Here is a tiny trained network, its code and every weight. The questions are about switching its units off for an input and a target symbol, where a switched-off unit gives its printed mean instead of its output.

import numpy as np


def w(rows, s, z=0):
    codes = np.array(rows[::2]) - 128.0
    scale = np.full(codes.shape[1], s)
    scale[-1] = z or s
    return codes * scale


def norm(h):
    return h / np.sqrt((h * h).mean(-1, keepdims=True) + 1e-5)


def softmax(a):
    e = np.exp(a - a.max(-1, keepdims=True))
    return e / e.sum(-1, keepdims=True)


def log_softmax(a):
    a = a - a.max(-1, keepdims=True)
    return a - np.log(np.exp(a).sum(-1, keepdims=True))


def net(x, mask):
    ids = ['βγζηθλσω'.index(c) for c in x.split()]
    T = len(ids)
    res = E[ids] + P[:T]
    u = 0
    for l in range(3):
        r = norm(res)
        for j in range(3):
            rows = slice(4 * j, 4 * j + 4)
            q, k, v = (r @ M[l][rows].T for M in (Q, K, V))
            z = softmax(np.where(np.tri(T) > 0, q @ k.T / 4**0.5, -1e9)) @ v
            o = O[l][rows]
            res = res + np.where(mask[u + j], z, o[:, -1]) @ o[:, :-1]
        u += 3
    return log_softmax(norm(res)[-1] @ U[:, :-1].T + U[:, -1])


Q, K, V, O = {}, {}, {}, {}
E = w([
[96,170,166,170,112,175],'β',
[92,175,155,119,115,113],'γ',
[3,183,156,149,63,152],'ζ',
[116,164,114,93,64,148],'η',
[162,49,97,79,161,189],'θ',
[103,135,111,147,77,99],'λ',
[107,114,173,151,98,125],'σ',
[137,169,92,177,124,160],'ω',
],0.0042)
P = w([
[209,101,109,113,118,136],'0',
[74,175,233,139,75,119],'1',
[54,148,202,144,89,115],'2',
[38,140,180,139,95,126],'3',
[26,127,161,142,95,130],'4',
[19,125,144,148,93,137],'5',
[2,121,137,150,95,129],'6',
],0.0025)
Q[0] = w([
[156,106,110,120,114,191],'0.h1',
[145,155,123,140,174,78],'0.h1',
[139,129,85,147,197,2],'0.h1',
[130,116,104,188,199,26],'0.h1',
[61,64,174,170,88,151],'0.h2',
[194,195,87,89,167,118],'0.h2',
[149,132,146,139,113,125],'0.h2',
[52,85,163,158,106,174],'0.h2',
[73,113,128,155,83,155],'0.h3',
[48,121,137,119,115,156],'0.h3',
[158,147,82,177,94,131],'0.h3',
[80,91,84,117,138,115],'0.h3',
],0.0062)
K[0] = w([
[147,110,115,85,193,101],'0.h1',
[91,196,153,167,81,108],'0.h1',
[38,245,151,174,52,109],'0.h1',
[93,245,148,182,74,56],'0.h1',
[155,3,124,104,174,202],'0.h2',
[124,254,104,142,91,58],'0.h2',
[99,109,120,137,74,121],'0.h2',
[187,27,136,111,189,179],'0.h2',
[175,110,97,104,166,133],'0.h3',
[192,76,121,122,148,143],'0.h3',
[131,175,144,77,126,84],'0.h3',
[168,81,161,55,203,155],'0.h3',
],0.0057)
V[0] = w([
[179,131,39,201,76,99],'0.h1',
[180,94,200,164,71,91],'0.h1',
[158,4,148,115,117,114],'0.h1',
[139,133,152,183,34,97],'0.h1',
[168,116,116,46,222,179],'0.h2',
[50,133,115,145,46,128],'0.h2',
[88,145,61,90,193,163],'0.h2',
[128,159,69,197,8,155],'0.h2',
[171,146,162,177,190,173],'0.h3',
[125,248,45,155,131,18],'0.h3',
[141,175,149,116,122,74],'0.h3',
[136,46,142,102,240,127],'0.h3',
],0.0026)
O[0] = w([
[109,166,119,174,169,5,76],'0.h1',
[134,71,62,114,234,164,126],'0.h1',
[150,161,36,27,130,161,196],'0.h1',
[99,103,160,128,192,109,99],'0.h1',
[148,36,163,169,78,116,201],'0.h2',
[76,195,197,64,175,147,118],'0.h2',
[144,108,206,124,61,136,142],'0.h2',
[27,234,113,83,126,66,99],'0.h2',
[144,107,117,167,114,204,121],'0.h3',
[248,158,204,50,123,170,4],'0.h3',
[188,112,179,112,181,169,91],'0.h3',
[51,178,50,173,109,179,138],'0.h3',
],0.0024,0.0037)
Q[1] = w([
[34,139,84,180,136,117],'1.h1',
[232,125,105,160,136,83],'1.h1',
[137,124,49,163,112,86],'1.h1',
[88,136,200,95,140,163],'1.h1',
[176,111,141,119,158,153],'1.h2',
[186,84,189,46,125,138],'1.h2',
[166,126,219,72,114,120],'1.h2',
[173,123,236,129,134,98],'1.h2',
[186,79,156,89,156,2],'1.h3',
[63,160,141,215,14,218],'1.h3',
[74,36,55,176,64,135],'1.h3',
[212,79,140,168,119,21],'1.h3',
],0.0069)
K[1] = w([
[207,128,101,98,215,77],'1.h1',
[55,169,193,130,90,150],'1.h1',
[110,213,177,156,193,40],'1.h1',
[192,43,53,97,108,187],'1.h1',
[117,167,171,112,98,90],'1.h2',
[112,245,201,229,114,52],'1.h2',
[129,222,178,136,136,60],'1.h2',
[129,195,150,82,131,75],'1.h2',
[162,240,155,132,69,31],'1.h3',
[53,26,132,97,109,174],'1.h3',
[89,59,91,185,81,87],'1.h3',
[83,255,133,124,80,30],'1.h3',
],0.0071)
V[1] = w([
[132,72,70,128,215,173],'1.h1',
[161,110,153,154,192,104],'1.h1',
[123,114,38,124,133,151],'1.h1',
[175,169,80,155,143,76],'1.h1',
[118,166,115,108,200,73],'1.h2',
[134,128,173,168,54,118],'1.h2',
[122,147,115,96,210,114],'1.h2',
[103,47,101,85,135,166],'1.h2',
[255,183,211,158,92,82],'1.h3',
[33,140,135,165,77,114],'1.h3',
[142,136,111,62,149,71],'1.h3',
[113,130,93,63,53,148],'1.h3',
],0.0044)
O[1] = w([
[170,24,128,81,166,144,154],'1.h1',
[102,93,99,119,66,170,100],'1.h1',
[194,100,125,89,201,99,161],'1.h1',
[182,141,21,97,102,120,99],'1.h1',
[149,60,112,69,141,148,69],'1.h2',
[179,192,173,161,47,70,125],'1.h2',
[146,70,87,69,175,157,97],'1.h2',
[71,173,81,186,160,161,208],'1.h2',
[103,181,160,196,29,148,1],'1.h3',
[197,118,45,196,152,42,148],'1.h3',
[117,113,123,182,169,255,93],'1.h3',
[181,175,135,122,241,135,190],'1.h3',
],0.0034,0.0058)
Q[2] = w([
[240,2,173,149,95,126],'2.h1',
[58,221,68,78,192,80],'2.h1',
[37,111,182,206,228,147],'2.h1',
[105,99,72,89,185,43],'2.h1',
[199,131,236,41,110,129],'2.h2',
[111,103,47,70,246,100],'2.h2',
[120,43,54,129,230,90],'2.h2',
[107,212,194,99,38,199],'2.h2',
[144,205,169,171,69,141],'2.h3',
[195,75,190,130,112,120],'2.h3',
[77,99,22,200,120,161],'2.h3',
[206,40,205,49,121,145],'2.h3',
],0.0065)
K[2] = w([
[119,107,223,130,21,22],'2.h1',
[135,82,16,86,210,254],'2.h1',
[92,67,156,189,240,143],'2.h1',
[151,28,68,98,103,139],'2.h1',
[68,69,111,85,223,132],'2.h2',
[250,145,61,77,92,182],'2.h2',
[244,113,78,130,87,152],'2.h2',
[12,169,164,110,172,110],'2.h2',
[55,169,166,162,138,144],'2.h3',
[172,139,195,170,87,110],'2.h3',
[133,77,73,136,225,178],'2.h3',
[221,143,187,140,38,132],'2.h3',
],0.0071)
V[2] = w([
[95,13,111,101,179,98],'2.h1',
[77,65,113,143,56,73],'2.h1',
[37,94,148,189,184,57],'2.h1',
[182,94,89,80,72,187],'2.h1',
[160,188,199,144,189,198],'2.h2',
[197,175,107,139,101,97],'2.h2',
[88,173,183,170,87,72],'2.h2',
[196,95,132,194,65,234],'2.h2',
[66,94,52,109,144,101],'2.h3',
[143,108,173,4,133,159],'2.h3',
[70,187,120,225,129,90],'2.h3',
[53,218,92,113,128,186],'2.h3',
],0.0036)
O[2] = w([
[148,140,165,72,61,87,252],'2.h1',
[100,32,169,90,129,111,101],'2.h1',
[219,102,202,90,65,154,164],'2.h1',
[52,129,88,79,157,66,138],'2.h1',
[86,190,58,145,199,193,137],'2.h2',
[147,134,83,174,133,81,103],'2.h2',
[140,78,94,186,121,148,72],'2.h2',
[1,123,143,127,190,65,120],'2.h2',
[162,119,165,148,110,200,191],'2.h3',
[140,161,100,208,52,92,146],'2.h3',
[140,92,115,52,212,150,108],'2.h3',
[188,62,97,64,95,130,141],'2.h3',
],0.004,0.0035)
U = w([
[162,227,41,212,220,181,115],'β',
[137,106,48,208,77,3,138],'γ',
[190,226,71,34,24,128,60],'ζ',
[174,16,62,50,194,186,248],'η',
[210,35,195,167,45,103,187],'θ',
[100,199,203,77,210,17,6],'λ',
[228,170,223,147,143,244,120],'σ',
[4,97,139,135,58,224,89],'ω',
],0.0063,0.0021)

Each question gives the input, a string of symbols that net reads in full, and the target symbol t.
The units are the heads (4 rows each of Q, K, V and O). Each row of codes is followed by its name. A weight is (code - 128) times the scale printed after its matrix; where a second scale follows, it is the last column's (O and U).
mask holds one flag per head, layer by layer. A switched-off head (its flag False) gives its mean, the last column of its rows in O, instead of its output. The means were averaged over made-up inputs and are rounded, as every weight is.
A unit's drop is (log p(t) with every unit on - log p(t) with that unit switched off) / (log p(t) with every unit on - log p(t) with every unit switched off).
The circuit of an input: a set's keep is (log p(t) with only the set's units on - log p(t) with every unit switched off) / (log p(t) with every unit on - log p(t) with every unit switched off). Starting from all 9 units, units are removed one at a time, each time the one whose removal leaves the highest keep (on an exact tie, the one counted first), for as long as the keep stays at least 0.8.
units of the circuit, in order: the units of the circuit, biggest drop first
most important unit: the unit with the biggest drop
which heads matter: for each layer, one digit per head in row order, 1 if its drop is at least 0.15 and else 0, layers parted by /
input σ ω ζ, target η: units of the circuit, in order => 0.h2; 0.h1; 1.h2
input γ γ γ ω, target ω: which heads matter => 111 / 101 / 000
input θ λ ω γ σ θ η, target λ: units of the circuit, in order => 1.h1; 2.h2
input ω η ω, target γ: units of the circuit, in order => 0.h1; 1.h3
input θ η β, target σ: most important unit => 1.h1
input γ θ β θ, target ω: units of the circuit, in order => 0.h3; 2.h3; 1.h1; 0.h1
input β η ω ζ σ, target θ: units of the circuit, in order => 1.h3; 2.h1
input σ θ θ ω γ σ, target η: units of the circuit, in order => 0.h1; 1.h1
input γ η γ θ γ θ ω, target ω: units of the circuit, in order => 0.h3; 1.h1; 0.h1
input λ β λ, target ζ: units of the circuit, in order => 0.h2; 2.h2
input η η ω λ γ η, target β: units of the circuit, in order => 2.h1; 1.h3
input λ γ ζ, target ζ: units of the circuit, in order => 0.h2; 1.h2; 2.h2
input γ η θ η θ γ, target ω: units of the circuit, in order => 0.h3; 1.h1; 2.h3
input β λ λ, target θ: units of the circuit, in order => 0.h1; 2.h1
input β ω η, target θ: most important unit => 0.h1
input θ ω σ η η η θ, target λ: which heads matter => 010 / 100 / 010
input ω θ θ γ, target γ: which heads matter => 101 / 101 / 010
input θ γ η θ, target λ: units of the circuit, in order => 2.h2; 2.h3
input σ ω γ, target η: units of the circuit, in order => 0.h2; 0.h1; 1.h2
input ω λ θ ζ θ γ γ, target γ: which heads matter => 111 / 101 / 010
input γ η γ σ, target ω: most important unit => 0.h3
input σ θ θ ω, target η: which heads matter => 101 / 101 / 000
input λ θ ζ θ, target ζ: which heads matter => 111 / 011 / 111
input η θ θ η β γ, target β: which heads matter => 101 / 111 / 010
input β β γ ω ω η γ, target θ: which heads matter => 100 / 011 / 110
input β η γ γ σ θ θ, target θ: which heads matter => 111 / 111 / 111
input θ θ β η ζ, target λ: most important unit => 0.h3
